Here is a tiny trained network, its code and every weight. The questions are about switching its units off for an input and a target symbol, where a switched-off unit gives its printed mean instead of its output.

import numpy as np


def w(rows, s, z=0):
    codes = np.array(rows[::2]) - 128.0
    scale = np.full(codes.shape[1], s)
    scale[-1] = z or s
    return codes * scale


def norm(h):
    return h / np.sqrt((h * h).mean(-1, keepdims=True) + 1e-5)


def f(y):
    return np.maximum(y, 0)


def softmax(a):
    e = np.exp(a - a.max(-1, keepdims=True))
    return e / e.sum(-1, keepdims=True)


def log_softmax(a):
    a = a - a.max(-1, keepdims=True)
    return a - np.log(np.exp(a).sum(-1, keepdims=True))


def net(x, mask):
    ids = ['ΔΘβμπψω'.index(c) for c in x.split()]
    T = len(ids)
    res = E[ids] + P[:T]
    r = norm(res)
    for j in range(2):
        rows = slice(2 * j, 2 * j + 2)
        q, k, v = (r @ M[0][rows].T for M in (Q, K, V))
        z = softmax(np.where(np.tri(T) > 0, q @ k.T / 2**0.5, -1e9)) @ v
        o = O[0][rows]
        res = res + np.where(mask[j], z, o[:, -1]) @ o[:, :-1]
    y = f(norm(res) @ A[0][:, :-1].T + A[0][:, -1])
    res = res + np.where(mask[2:10], y, B[0][:, -1]) @ B[0][:, :-1]
    return log_softmax(norm(res)[-1] @ U[:, :-1].T + U[:, -1])


Q, K, V, O, A, B = {}, {}, {}, {}, {}, {}
E = w([
[201,128,56],'Δ',
[128,149,116],'Θ',
[30,211,88],'β',
[71,88,142],'μ',
[164,130,217],'π',
[120,37,85],'ψ',
[136,3,151],'ω',
],0.023)
P = w([
[10,211,238],'0',
[165,128,143],'1',
[155,133,138],'2',
[154,125,137],'3',
[134,100,142],'4',
[130,86,152],'5',
[136,84,149],'6',
[134,89,146],'7',
[103,2,179],'8',
[137,79,145],'9',
[138,90,146],'10',
],0.0051)
Q[0] = w([
[80,130,22],'h0',
[2,120,248],'h0',
[162,151,150],'h1',
[103,140,94],'h1',
],0.033)
K[0] = w([
[161,122,42],'h0',
[55,252,120],'h0',
[114,151,136],'h1',
[101,109,86],'h1',
],0.036)
V[0] = w([
[197,58,88],'h0',
[174,169,167],'h0',
[94,72,31],'h1',
[246,63,72],'h1',
],0.013)
O[0] = w([
[201,83,21,3],'h0',
[71,154,79,73],'h0',
[135,23,45,203],'h1',
[2,5,183,110],'h1',
],0.0081,0.0049)
A[0] = w([
[170,107,16,153],'n0',
[9,109,150,146],'n1',
[97,36,184,48],'n2',
[215,11,126,215],'n3',
[185,149,225,40],'n4',
[29,166,22,20],'n5',
[92,115,2,108],'n6',
[138,97,49,2],'n7',
],0.019,0.0052)
B[0] = w([
[226,160,210,202],'n0',
[168,185,59,246],'n1',
[80,19,94,196],'n2',
[68,211,136,223],'n3',
[138,33,66,163],'n4',
[4,44,49,181],'n5',
[117,74,198,190],'n6',
[139,58,162,159],'n7',
],0.033,0.013)
U = w([
[165,190,102,97],'Δ',
[36,41,252,27],'Θ',
[4,223,170,221],'β',
[81,121,169,107],'μ',
[125,145,145,6],'π',
[209,3,149,104],'ψ',
[190,142,116,245],'ω',
],0.014,0.0021)

Each question gives the input, a string of symbols that net reads in full, and the target symbol t.
The units are the heads (2 rows each of Q, K, V and O) and the neurons (one row each of A and B). Each row of codes is followed by its name. A weight is (code - 128) times the scale printed after its matrix; where a second scale follows, it is the last column's (O, A, B and U).
mask holds one flag per unit, heads first, then neurons. A switched-off unit (its flag False) gives its mean, the last column of its rows in O or B, instead of its output. The means were averaged over made-up inputs and are rounded, as every weight is.
A unit's drop is (log p(t) with every unit on - log p(t) with that unit switched off) / (log p(t) with every unit on - log p(t) with every unit switched off).
The circuit of an input: a set's keep is (log p(t) with only the set's units on - log p(t) with every unit switched off) / (log p(t) with every unit on - log p(t) with every unit switched off). Starting from all 10 units, units are removed one at a time, each time the one whose removal leaves the highest keep (on an exact tie, the one counted first), for as long as the keep stays at least 0.8.
units of the circuit, in order: the units of the circuit, biggest drop first
k most important neurons: the k neurons with the biggest drops, biggest first
which heads matter: for each layer, one digit per head in row order, 1 if its drop is at least 0.15 and else 0, layers parted by /
drop of u: that unit's drop, to one decimal
input Θ β Θ, target Δ: units of the circuit, in order -> (h1)
input Δ ψ Θ, target Θ: which heads matter -> 11
input μ μ μ, target ψ: 2 most important neurons -> (n3; n1)
input μ β μ, target ψ: 2 most important neurons -> (n4; n3)
input Θ Θ Θ, target Δ: which heads matter -> 11
input Δ Θ Δ, target Θ: which heads matter -> 01
input Θ β μ, target Δ: which heads matter -> 10
input ω β π, target ψ: 4 most important neurons -> (n4; n3; n5; n1)
input Θ μ π, target ψ: 4 most important neurons -> (n4; n3; n1; n5)
input ψ π ω Θ β ψ, target Θ: 2 most important neurons -> (n3; n2)
input β μ Θ β, target Θ: 3 most important neurons -> (n1; n3; n5)
input β π μ, target ω: drop of h1 -> 0.1
input ω μ Δ ω μ ω, target β: drop of n0 -> 0.0
input β Θ μ β, target Θ: drop of n5 -> 0.6
input ω β β Θ Θ, target ω: most important neuron -> (n2)
input μ μ Θ, target ψ: 2 most important neurons -> (n3; n1)
input μ β Θ Θ, target ψ: 2 most important neurons -> (n3; n4)
